Below are the code and all the weights of a small trained network. Each question names an input and a class and asks about switching units off, where a switched-off unit gives its printed mean instead of its output.

import numpy as np


def w(rows, s, z=0):
    codes = np.array(rows[::2]) - 128.0
    scale = np.full(codes.shape[1], s)
    scale[-1] = z or s
    return codes * scale


def norm(h):
    return h / np.sqrt((h * h).mean(-1, keepdims=True) + 1e-5)


def f(y):
    return y / 2 * (1 + np.tanh(0.7978845608 * (y + 0.044715 * y**3)))


def log_softmax(a):
    a = a - a.max(-1, keepdims=True)
    return a - np.log(np.exp(a).sum(-1, keepdims=True))


def net(x, mask):
    res = np.array(x, float).reshape(1, 8) / 4 @ E
    u = 0
    for l in range(2):
        y = f(norm(res) @ A[l][:, :-1].T + A[l][:, -1])
        res = res + np.where(mask[u : u + 4], y, B[l][:, -1]) @ B[l][:, :-1]
        u += 4
    return log_softmax(norm(res)[-1] @ U[:, :-1].T + U[:, -1])


A, B = {}, {}
E = w([
[154,134,126,180,140,161,200,120,172],'x0',
[153,37,64,253,66,184,147,154,7],'x1',
[159,91,2,127,146,61,134,225,169],'x2',
[122,152,145,163,107,67,135,94,123],'x3',
[134,123,168,195,139,115,234,114,204],'x4',
[110,117,135,102,113,106,69,133,111],'x5',
[95,147,96,108,149,132,150,128,56],'x6',
[75,168,50,115,16,135,132,64,197],'x7',
],0.0066)
A[0] = w([
[114,179,196,97,99,182,175,73,63,16],'L0N0',
[237,77,255,124,211,88,179,162,71,11],'L0N1',
[134,136,199,94,90,207,120,77,121,42],'L0N2',
[91,123,232,186,143,182,106,12,96,4],'L0N3',
],0.006,0.0024)
B[0] = w([
[167,88,227,28,42,46,11,191,111,206],'L0N0',
[167,98,126,152,199,39,92,67,114,250],'L0N1',
[146,80,21,106,93,21,212,200,133,197],'L0N2',
[157,80,116,106,122,132,129,247,255,251],'L0N3',
],0.0085,0.0029)
A[1] = w([
[126,100,2,123,164,38,182,179,146,3],'L1N0',
[76,133,57,91,43,140,176,54,176,81],'L1N1',
[214,103,94,142,150,11,245,181,216,187],'L1N2',
[76,236,184,48,237,121,104,79,190,53],'L1N3',
],0.0074,0.0033)
B[1] = w([
[84,45,209,43,108,133,92,161,208,164],'L1N0',
[184,69,135,90,208,62,80,27,91,194],'L1N1',
[135,209,136,89,56,141,133,135,43,254],'L1N2',
[93,86,155,161,100,254,60,99,119,192],'L1N3',
],0.0096,0.0085)
U = w([
[143,105,157,86,116,157,122,104,107,219],'0',
[128,92,167,36,84,77,145,206,188,8],'1',
[78,101,169,237,108,225,87,82,134,207],'2',
[177,88,148,110,254,45,138,19,158,101],'3',
[138,183,122,111,120,130,126,111,99,161],'4',
[104,172,128,147,118,142,99,127,136,172],'5',
[135,157,125,96,112,151,124,114,114,5],'6',
],0.0073,0.0026)

Each question gives the input, the list of numbers given to net, and the class t.
The units are the neurons (one row each of A and B). Each row of codes is followed by its name. A weight is (code - 128) times the scale printed after its matrix; where a second scale follows, it is the last column's (A, B and U).
mask holds one flag per neuron, layer by layer. A switched-off neuron (its flag False) gives its mean, the last column of its row in B, instead of its output. The means were averaged over made-up inputs and are rounded, as every weight is.
A unit's drop is (log p(t) with every unit on - log p(t) with that unit switched off) / (log p(t) with every unit on - log p(t) with every unit switched off).
The circuit of an input: a set's keep is (log p(t) with only the set's units on - log p(t) with every unit switched off) / (log p(t) with every unit on - log p(t) with every unit switched off). Starting from all 8 units, units are removed one at a time, each time the one whose removal leaves the highest keep (on an exact tie, the one counted first), for as long as the keep stays at least 0.8.
circuit, biggest first: the units of the circuit, biggest drop first
top k neurons: the k neurons with the biggest drops, biggest first
k most important neurons of layer l: the k neurons of layer l with the biggest drops, biggest first
input [-4,-8,-6,-8,7,0,-1,4], class 2: top 2 neurons -> [L1N3, L1N0]
input [-3,-6,-1,-4,-4,-2,6,3], class 2: circuit, biggest first -> [L1N3]
input [4,6,4,4,0,-4,-6,7], class 3: circuit, biggest first -> [L1N1, L1N3]
input [6,-8,6,-6,-4,-1,-5,7], class 2: top 2 neurons -> [L1N3, L0N2]
input [5,-1,1,-1,-7,-2,5,-7], class 3: top 2 neurons -> [L0N1, L1N2]
input [-1,-3,-8,4,-5,6,0,8], class 1: circuit, biggest first -> [L0N2, L0N3]
input [4,3,-8,1,8,-4,-7,-1], class 1: circuit, biggest first -> [L0N3, L1N3]
input [5,5,-1,2,-2,0,8,8], class 3: 2 most important neurons of layer 1 -> [L1N1, L1N2]
input [1,1,3,-2,-3,-3,1,5], class 3: 2 most important neurons of layer 0 -> [L0N2, L0N3]
input [6,0,-4,-4,6,-1,-2,5], class 4: 2 most important neurons of layer 1 -> [L1N2, L1N0]
input [-1,-8,7,7,-3,-2,7,-5], class 2: circuit, biggest first -> [L1N3, L0N2, L0N0]
input [6,0,-6,-1,4,1,0,4], class 1: top 3 neurons -> [L0N3, L0N0, L1N3]
input [0,7,-8,0,-3,5,-5,8], class 1: circuit, biggest first -> [L0N3, L0N2, L1N3]
input [4,-5,-1,0,7,-1,-5,-5], class 4: circuit, biggest first -> [L1N2]
input [-8,2,-8,3,1,1,2,-8], class 1: 2 most important neurons of layer 1 -> [L1N1, L1N3]
input [-5,-2,-8,-2,8,-6,7,1], class 1: 2 most important neurons of layer 0 -> [L0N0, L0N3]
input [5,-5,-8,-5,7,6,-5,-5], class 1: 3 most important neurons of layer 0 -> [L0N3, L0N2, L0N0]
input [3,-3,-7,2,3,0,-7,-3], class 1: top 2 neurons -> [L0N3, L0N2]
input [-1,-8,-2,8,-7,-7,5,5], class 2: top 2 neurons -> [L1N3, L1N2]
input [-2,-3,4,-2,7,3,5,7], class 3: circuit, biggest first -> [L1N1]
input [3,0,4,-6,8,7,-3,-1], class 4: top 3 neurons -> [L1N2, L0N2, L0N3]
input [-1,1,1,3,5,-1,-5,1], class 4: 2 most important neurons of layer 1 -> [L1N2, L1N3]
input [5,-6,-1,-3,-2,2,-2,1], class 2: top 2 neurons -> [L1N3, L0N3]
input [-1,-8,0,8,-5,-4,3,7], class 2: 2 most important neurons of layer 1 -> [L1N3, L1N2]
input [-3,-7,1,5,0,6,-2,7], class 2: top 2 neurons -> [L1N3, L0N2]
input [-5,-8,5,5,-8,5,-2,1], class 2: 3 most important neurons of layer 1 -> [L1N3, L1N2, L1N1]
input [4,0,0,-7,-8,5,-4,-8], class 3: 2 most important neurons of layer 1 -> [L1N2, L1N3]
input [3,-5,-7,-7,0,-1,2,-3], class 1: top neuron -> [L0N2]
